Here is a tiny trained network, its code and every weight. The questions are about switching its units off for an input and a target symbol, where a switched-off unit gives its printed mean instead of its output.

import numpy as np


def w(rows, s, z=0):
    codes = np.array(rows[::2]) - 128.0
    scale = np.full(codes.shape[1], s)
    scale[-1] = z or s
    return codes * scale


def f(y):
    return np.maximum(y, 0)


def softmax(a):
    e = np.exp(a - a.max(-1, keepdims=True))
    return e / e.sum(-1, keepdims=True)


def log_softmax(a):
    a = a - a.max(-1, keepdims=True)
    return a - np.log(np.exp(a).sum(-1, keepdims=True))


def net(x, mask):
    ids = ['γδεθλξτψ'.index(c) for c in x.split()]
    T = len(ids)
    res = E[ids] + P[:T]
    u = 0
    for l in range(2):
        q, k, v = (res @ M[l].T for M in (Q, K, V))
        z = softmax(np.where(np.tri(T) > 0, q @ k.T / 2**0.5, -1e9)) @ v
        res = res + np.where(mask[u], z, O[l][:, -1]) @ O[l][:, :-1]
        u += 1
        y = f(res @ A[l][:, :-1].T + A[l][:, -1])
        res = res + np.where(mask[u : u + 12], y, B[l][:, -1]) @ B[l][:, :-1]
        u += 12
    return log_softmax(res[-1] @ U[:, :-1].T + U[:, -1])


Q, K, V, O, A, B = {}, {}, {}, {}, {}, {}
E = w([
[26,166,166,98],'γ',
[74,107,103,201],'δ',
[72,68,5,130],'ε',
[148,96,218,131],'θ',
[113,118,163,177],'λ',
[146,44,76,105],'ξ',
[165,177,114,15],'τ',
[70,113,126,103],'ψ',
],0.021)
P = w([
[255,147,83,165],'0',
[171,117,101,123],'1',
[133,138,153,100],'2',
[127,99,156,141],'3',
[103,85,177,146],'4',
[94,70,185,157],'5',
[76,65,189,160],'6',
[67,33,186,166],'7',
[83,24,188,180],'8',
],0.0072)
Q[0] = w([
[44,77,21,120],'L0H1',
[67,254,249,12],'L0H1',
],0.0072)
K[0] = w([
[3,119,87,104],'L0H1',
[249,153,119,41],'L0H1',
],0.0054)
V[0] = w([
[2,149,162,135],'L0H1',
[153,238,209,101],'L0H1',
],0.0055)
O[0] = w([
[151,250,139,122,126],'L0H1',
[179,65,127,163,3],'L0H1',
],0.013,0.0037)
A[0] = w([
[119,179,175,65,172],'L0N1',
[98,120,215,58,222],'L0N2',
[134,82,48,80,127],'L0N3',
[192,113,111,94,207],'L0N4',
[99,99,112,225,118],'L0N5',
[44,127,38,99,27],'L0N6',
[117,144,238,210,93],'L0N7',
[206,206,134,142,180],'L0N8',
[68,193,19,52,118],'L0N9',
[137,157,254,162,104],'L0N10',
[179,92,102,33,82],'L0N11',
[106,177,166,150,253],'L0N12',
],0.0093,0.0046)
B[0] = w([
[172,93,136,181,184],'L0N1',
[219,116,91,242,254],'L0N2',
[132,93,116,64,217],'L0N3',
[37,166,39,93,187],'L0N4',
[106,197,92,91,153],'L0N5',
[166,148,139,188,213],'L0N6',
[152,145,55,111,184],'L0N7',
[67,254,248,92,142],'L0N8',
[213,126,68,182,240],'L0N9',
[171,77,97,159,181],'L0N10',
[137,163,183,12,193],'L0N11',
[86,102,147,186,196],'L0N12',
],0.0062,0.0084)
Q[1] = w([
[151,166,145,100],'L1H1',
[3,219,218,131],'L1H1',
],0.0062)
K[1] = w([
[83,180,1,114],'L1H1',
[157,197,19,162],'L1H1',
],0.0073)
V[1] = w([
[129,137,150,205],'L1H1',
[253,108,206,170],'L1H1',
],0.0051)
O[1] = w([
[203,218,245,79,41],'L1H1',
[254,4,230,55,247],'L1H1',
],0.0061,0.0013)
A[1] = w([
[168,186,121,44,215],'L1N1',
[127,173,215,109,59],'L1N2',
[201,155,144,88,45],'L1N3',
[169,88,73,212,174],'L1N4',
[160,254,128,131,249],'L1N5',
[130,180,212,118,6],'L1N6',
[167,187,222,174,240],'L1N7',
[189,152,159,126,3],'L1N8',
[141,52,167,134,135],'L1N9',
[93,66,76,150,227],'L1N10',
[179,156,149,86,28],'L1N11',
[88,148,142,180,59],'L1N12',
],0.011,0.0031)
B[1] = w([
[63,69,80,170,173],'L1N1',
[101,54,201,139,133],'L1N2',
[91,105,31,149,153],'L1N3',
[147,172,143,113,254],'L1N4',
[94,120,132,21,167],'L1N5',
[126,97,184,173,133],'L1N6',
[115,115,195,84,188],'L1N7',
[43,145,117,177,147],'L1N8',
[158,160,133,1,186],'L1N9',
[140,117,137,172,228],'L1N10',
[136,89,102,178,141],'L1N11',
[61,159,120,137,154],'L1N12',
],0.0078,0.013)
U = w([
[102,95,189,173,124],'γ',
[80,211,132,92,129],'δ',
[134,151,149,159,2],'ε',
[212,103,166,112,81],'θ',
[147,149,143,149,88],'λ',
[149,108,156,255,164],'ξ',
[120,49,93,174,239],'τ',
[203,205,95,169,80],'ψ',
],0.0091,0.0025)

Each question gives the input, a string of symbols that net reads in full, and the target symbol t.
The units are the heads (2 rows each of Q, K, V and O) and the neurons (one row each of A and B). Each row of codes is followed by its name. A weight is (code - 128) times the scale printed after its matrix; where a second scale follows, it is the last column's (O, A, B and U).
mask holds one flag per unit, layer by layer, with each layer's heads first. A switched-off unit (its flag False) gives its mean, the last column of its rows in O or B, instead of its output. The means were averaged over made-up inputs and are rounded, as every weight is.
A unit's drop is (log p(t) with every unit on - log p(t) with that unit switched off) / (log p(t) with every unit on - log p(t) with every unit switched off).
The circuit of an input: a set's keep is (log p(t) with only the set's units on - log p(t) with every unit switched off) / (log p(t) with every unit on - log p(t) with every unit switched off). Starting from the 12 units with the biggest drops (on a tie, the unit counted first), units are removed one at a time, each time the one whose removal leaves the highest keep (on an exact tie, the one counted first), for as long as the keep stays at least 0.8.
circuit, biggest first: the units of the circuit, biggest drop first
unit that matters most: the unit with the biggest drop
top k neurons: the k neurons with the biggest drops, biggest first
top k neurons in layer l: the k neurons of layer l with the biggest drops, biggest first
drop when u is switched off: that unit's drop, to one decimal
input ε γ ξ θ λ λ, target θ: circuit, biggest first : [L1H1, L0N10, L1N9]
input θ τ λ, target θ: circuit, biggest first : [L1H1, L0H1]
input θ γ θ, target θ: circuit, biggest first : [L1H1, L0H1]
input γ ψ ε, target ψ: circuit, biggest first : [L0N9, L0H1]
input λ ξ γ δ δ τ ξ θ, target θ: circuit, biggest first : [L1N9, L1H1, L0N10]
input ξ ξ ξ γ ξ ξ γ ξ ε, target ψ: circuit, biggest first : [L0H1, L0N9]
input ξ ξ ε ξ, target ψ: top 2 neurons : [L0N9, L1N1]
input λ θ θ θ γ, target θ: top neuron : [L1N9]
input ξ γ ξ, target δ: circuit, biggest first : [L0H1, L1H1, L0N8, L1N5]
input ξ ε ξ, target ψ: circuit, biggest first : [L0H1, L0N9, L0N6, L1N7]
input ε τ ξ ξ θ ξ, target θ: top 2 neurons : [L1N9, L0N9]
input ε ξ τ θ λ ξ τ δ, target δ: top 2 neurons in layer 1 : [L1N5, L1N12]
input ξ θ ξ θ ε γ θ θ γ, target θ: top 2 neurons in layer 0 : [L0N2, L0N4]
input γ γ γ γ, target γ: unit that matters most : L1H1
input γ λ γ, target γ: top 2 neurons in layer 0 : [L0N4, L0N8]
input γ γ ψ, target γ: top 2 neurons in layer 0 : [L0N8, L0N4]
input γ γ γ θ ξ θ ε ψ, target θ: drop when L1H1 is switched off : 1.1
input γ ξ δ ξ ξ δ, target δ: drop when L0H1 is switched off : 0.2
input τ ξ δ ξ γ ξ, target δ: drop when L0H1 is switched off : 0.6
input ε θ ξ θ τ ξ, target θ: unit that matters most : L1H1
input γ ψ λ, target γ: drop when L0N9 is switched off : 0.2
